Here is a tiny trained network, its code and every weight. The questions are about switching its units off for an input and a class, where a switched-off unit gives its printed mean instead of its output.

import numpy as np


def w(rows, s, z=0):
    codes = np.array(rows[::2]) - 128.0
    scale = np.full(codes.shape[1], s)
    scale[-1] = z or s
    return codes * scale


def norm(h):
    return h / np.sqrt((h * h).mean(-1, keepdims=True) + 1e-5)


def f(y):
    return np.maximum(y, 0)


def log_softmax(a):
    a = a - a.max(-1, keepdims=True)
    return a - np.log(np.exp(a).sum(-1, keepdims=True))


def net(x, mask):
    res = np.array(x, float).reshape(1, 5) / 4 @ E
    u = 0
    for l in range(3):
        y = f(norm(res) @ A[l][:, :-1].T + A[l][:, -1])
        res = res + np.where(mask[u : u + 9], y, B[l][:, -1]) @ B[l][:, :-1]
        u += 9
    return log_softmax(norm(res)[-1] @ U[:, :-1].T + U[:, -1])


A, B = {}, {}
E = w([
[138,120,110,144,139],'x0',
[44,12,118,187,2],'x1',
[137,122,117,133,130],'x2',
[108,167,12,94,23],'x3',
[209,232,170,205,81],'x4',
],0.0052)
A[0] = w([
[117,122,92,73,110,78],'L0N0',
[109,1,209,206,112,124],'L0N1',
[147,89,190,122,161,83],'L0N2',
[61,24,132,119,175,59],'L0N3',
[176,84,217,121,245,147],'L0N4',
[192,103,215,254,30,59],'L0N5',
[83,70,129,173,56,139],'L0N6',
[127,22,162,115,129,2],'L0N7',
[116,118,86,108,128,81],'L0N8',
],0.0076,0.0057)
B[0] = w([
[99,163,89,159,186,144],'L0N0',
[102,145,235,109,255,226],'L0N1',
[86,178,37,157,79,163],'L0N2',
[212,133,117,25,116,184],'L0N3',
[101,33,137,143,37,255],'L0N4',
[113,207,120,204,255,195],'L0N5',
[204,62,192,119,127,205],'L0N6',
[214,87,150,75,115,148],'L0N7',
[89,114,98,101,128,138],'L0N8',
],0.0068,0.0067)
A[1] = w([
[116,128,163,209,60,40],'L1N0',
[158,119,165,127,186,109],'L1N1',
[121,110,128,231,68,97],'L1N2',
[94,2,126,134,122,125],'L1N3',
[167,186,97,73,133,65],'L1N4',
[117,117,67,103,134,56],'L1N5',
[131,91,165,127,199,3],'L1N6',
[195,179,154,194,64,162],'L1N7',
[84,46,182,79,153,128],'L1N8',
],0.0092,0.0024)
B[1] = w([
[174,63,171,114,201,158],'L1N0',
[123,54,112,78,87,193],'L1N1',
[184,107,161,65,118,165],'L1N2',
[108,193,101,166,75,237],'L1N3',
[98,163,99,187,158,169],'L1N4',
[103,104,199,110,184,148],'L1N5',
[152,148,86,144,71,188],'L1N6',
[161,1,139,121,48,200],'L1N7',
[167,132,74,166,118,254],'L1N8',
],0.0083,0.0074)
A[2] = w([
[192,167,133,145,127,120],'L2N0',
[144,21,110,109,113,98],'L2N1',
[60,141,117,123,181,17],'L2N2',
[138,157,210,167,111,240],'L2N3',
[155,155,112,167,115,67],'L2N4',
[146,186,155,111,109,114],'L2N5',
[162,80,20,104,100,253],'L2N6',
[101,169,64,179,1,244],'L2N7',
[46,203,104,100,182,109],'L2N8',
],0.0097,0.0015)
B[2] = w([
[91,165,148,85,69,158],'L2N0',
[162,129,151,101,45,230],'L2N1',
[134,44,225,235,228,140],'L2N2',
[41,116,99,108,167,169],'L2N3',
[97,110,47,82,94,152],'L2N4',
[146,92,111,133,53,134],'L2N5',
[64,176,146,190,178,254],'L2N6',
[136,254,57,31,147,241],'L2N7',
[117,65,191,145,165,149],'L2N8',
],0.0063,0.0094)
U = w([
[131,188,64,89,96,75],'0',
[204,24,169,106,69,66],'1',
[95,102,156,163,246,251],'2',
],0.014,0.0021)

Each question gives the input, the list of numbers given to net, and the class t.
The units are the neurons (one row each of A and B). Each row of codes is followed by its name. A weight is (code - 128) times the scale printed after its matrix; where a second scale follows, it is the last column's (A, B and U).
mask holds one flag per neuron, layer by layer. A switched-off neuron (its flag False) gives its mean, the last column of its row in B, instead of its output. The means were averaged over made-up inputs and are rounded, as every weight is.
A unit's drop is (log p(t) with every unit on - log p(t) with that unit switched off) / (log p(t) with every unit on - log p(t) with every unit switched off).
The circuit of an input: a set's keep is (log p(t) with only the set's units on - log p(t) with every unit switched off) / (log p(t) with every unit on - log p(t) with every unit switched off). Starting from the 12 units with the biggest drops (on a tie, the unit counted first), units are removed one at a time, each time the one whose removal leaves the highest keep (on an exact tie, the one counted first), for as long as the keep stays at least 0.8.
circuit, biggest first: the units of the circuit, biggest drop first
top k neurons: the k neurons with the biggest drops, biggest first
top k neurons in layer l: the k neurons of layer l with the biggest drops, biggest first
drop when u is switched off: that unit's drop, to one decimal
input [-1,0,0,-2,-4], class 0: circuit, biggest first -> (L1N3)
input [3,6,-6,-8,8], class 2: top 2 neurons -> (L0N5; L0N1)
input [-1,-5,0,8,0], class 2: top 3 neurons in layer 2 -> (L2N8; L2N2; L2N1)
input [3,-6,0,-1,8], class 1: circuit, biggest first -> (L1N7; L2N7)
input [1,1,7,4,5], class 1: top 2 neurons -> (L1N7; L1N3)
input [0,6,-5,-1,3], class 2: top 2 neurons -> (L0N5; L0N1)
input [2,0,-8,1,-4], class 2: top 2 neurons in layer 1 -> (L1N7; L1N5)
input [5,0,6,6,-5], class 2: top 2 neurons -> (L0N4; L1N7)
input [8,0,5,-6,-4], class 0: top 2 neurons in layer 0 -> (L0N4; L0N2)
input [1,-1,2,-2,1], class 1: top 2 neurons -> (L1N0; L1N2)
input [5,7,-5,-3,3], class 2: top 2 neurons -> (L0N1; L0N5)
input [4,-1,7,7,-6], class 2: top 2 neurons -> (L0N4; L1N5)
input [3,-1,6,4,-1], class 2: drop when L0N4 is switched off -> 0.5
input [-5,5,3,-4,8], class 2: circuit, biggest first -> (L0N5)
input [-2,2,0,-8,-3], class 1: drop when L0N1 is switched off -> 2.1
input [-5,-7,6,-5,-4], class 0: drop when L0N4 is switched off -> 0.5
